Here is a tiny trained network, its code and every weight. The questions are about switching its units off for an input and a class, where a switched-off unit gives its printed mean instead of its output.

import numpy as np


def w(rows, s, z=0):
    codes = np.array(rows[::2]) - 128.0
    scale = np.full(codes.shape[1], s)
    scale[-1] = z or s
    return codes * scale


def norm(h):
    return h / np.sqrt((h * h).mean(-1, keepdims=True) + 1e-5)


def f(y):
    return y / 2 * (1 + np.tanh(0.7978845608 * (y + 0.044715 * y**3)))


def log_softmax(a):
    a = a - a.max(-1, keepdims=True)
    return a - np.log(np.exp(a).sum(-1, keepdims=True))


def net(x, mask):
    res = np.array(x, float).reshape(1, 6) / 4 @ E
    u = 0
    for l in range(2):
        y = f(norm(res) @ A[l][:, :-1].T + A[l][:, -1])
        res = res + np.where(mask[u : u + 5], y, B[l][:, -1]) @ B[l][:, :-1]
        u += 5
    return log_softmax(norm(res)[-1] @ U[:, :-1].T + U[:, -1])


A, B = {}, {}
E = w([
[159,79,143,132,61,138,187],'x0',
[127,122,139,65,183,88,128],'x1',
[131,85,159,175,92,106,1],'x2',
[81,159,110,175,75,130,190],'x3',
[150,29,110,137,90,60,145],'x4',
[109,162,111,220,141,195,126],'x5',
],0.0038)
A[0] = w([
[153,150,74,99,8,208,100,58],'0.n0',
[100,103,132,209,129,154,234,153],'0.n1',
[185,26,199,117,58,170,181,236],'0.n2',
[155,147,104,12,242,155,252,111],'0.n3',
[161,197,205,13,66,92,164,255],'0.n4',
],0.0029,0.0017)
B[0] = w([
[235,254,176,155,94,144,186,117],'0.n0',
[67,36,155,148,132,164,85,199],'0.n1',
[71,148,55,128,158,87,37,248],'0.n2',
[88,226,49,32,211,204,154,250],'0.n3',
[74,110,125,240,207,151,124,245],'0.n4',
],0.0042,0.0017)
A[1] = w([
[138,143,142,209,94,132,120,32],'1.n0',
[107,168,206,95,254,158,1,219],'1.n1',
[81,173,106,217,119,91,214,204],'1.n2',
[40,20,119,102,60,16,130,254],'1.n3',
[65,200,187,144,145,128,138,140],'1.n4',
],0.004,0.0012)
B[1] = w([
[142,214,135,151,138,147,183,134],'1.n0',
[90,13,53,151,43,41,74,255],'1.n1',
[248,110,159,88,151,1,57,189],'1.n2',
[47,53,76,157,85,74,13,239],'1.n3',
[59,83,109,24,191,54,155,154],'1.n4',
],0.0054,0.0034)
U = w([
[87,3,103,165,59,66,54,235],'0',
[75,205,97,51,218,188,204,216],'1',
[181,188,235,167,122,164,192,5],'2',
[196,179,207,186,62,244,162,21],'3',
],0.0066,0.0028)

Each question gives the input, the list of numbers given to net, and the class t.
The units are the neurons (one row each of A and B). Each row of codes is followed by its name. A weight is (code - 128) times the scale printed after its matrix; where a second scale follows, it is the last column's (A, B and U).
mask holds one flag per neuron, layer by layer. A switched-off neuron (its flag False) gives its mean, the last column of its row in B, instead of its output. The means were averaged over made-up inputs and are rounded, as every weight is.
A unit's drop is (log p(t) with every unit on - log p(t) with that unit switched off) / (log p(t) with every unit on - log p(t) with every unit switched off).
The circuit of an input: a set's keep is (log p(t) with only the set's units on - log p(t) with every unit switched off) / (log p(t) with every unit on - log p(t) with every unit switched off). Starting from all 10 units, units are removed one at a time, each time the one whose removal leaves the highest keep (on an exact tie, the one counted first), for as long as the keep stays at least 0.8.
circuit, biggest first: the units of the circuit, biggest drop first
k most important neurons: the k neurons with the biggest drops, biggest first
k most important neurons of layer l: the k neurons of layer l with the biggest drops, biggest first
drop of u: that unit's drop, to one decimal
input [0,-7,-3,2,3,6], class 3: circuit, biggest first => (1.n1; 1.n3)
input [2,0,-4,-8,2,3], class 1: 2 most important neurons of layer 1 => (1.n3; 1.n2)
input [-6,-8,2,4,3,8], class 3: 2 most important neurons => (1.n1; 1.n3)
input [1,0,-8,-7,8,-7], class 1: 3 most important neurons => (0.n3; 1.n1; 1.n2)
input [1,-4,4,1,-3,-1], class 3: most important neuron of layer 0 => (0.n0)
input [-2,-4,7,3,-4,8], class 3: 3 most important neurons => (1.n3; 1.n0; 0.n2)
input [8,5,-5,-5,6,2], class 1: 2 most important neurons => (0.n3; 1.n1)
input [7,-4,7,-3,-8,3], class 3: 2 most important neurons => (1.n3; 0.n0)
input [-1,-1,-2,7,2,6], class 2: circuit, biggest first => (1.n1; 1.n3; 1.n2)
input [4,-6,-1,-6,-2,0], class 3: 3 most important neurons => (0.n0; 1.n3; 0.n3)
input [-5,-7,-3,7,0,4], class 2: 2 most important neurons => (1.n1; 1.n2)
input [-3,4,-3,2,2,2], class 1: 2 most important neurons => (0.n3; 1.n3)
input [8,1,-7,-5,7,6], class 1: 2 most important neurons => (1.n1; 0.n3)
input [0,-2,-3,-3,2,0], class 1: circuit, biggest first => (0.n3)
input [6,1,3,3,-4,3], class 3: 2 most important neurons of layer 1 => (1.n1; 1.n3)
input [1,-5,6,6,-8,2], class 2: 3 most important neurons of layer 1 => (1.n3; 1.n1; 1.n0)
input [1,2,-4,-3,2,-2], class 1: drop of 0.n3 => 0.8
input [0,-5,-6,-6,2,7], class 1: drop of 1.n1 => 0.1
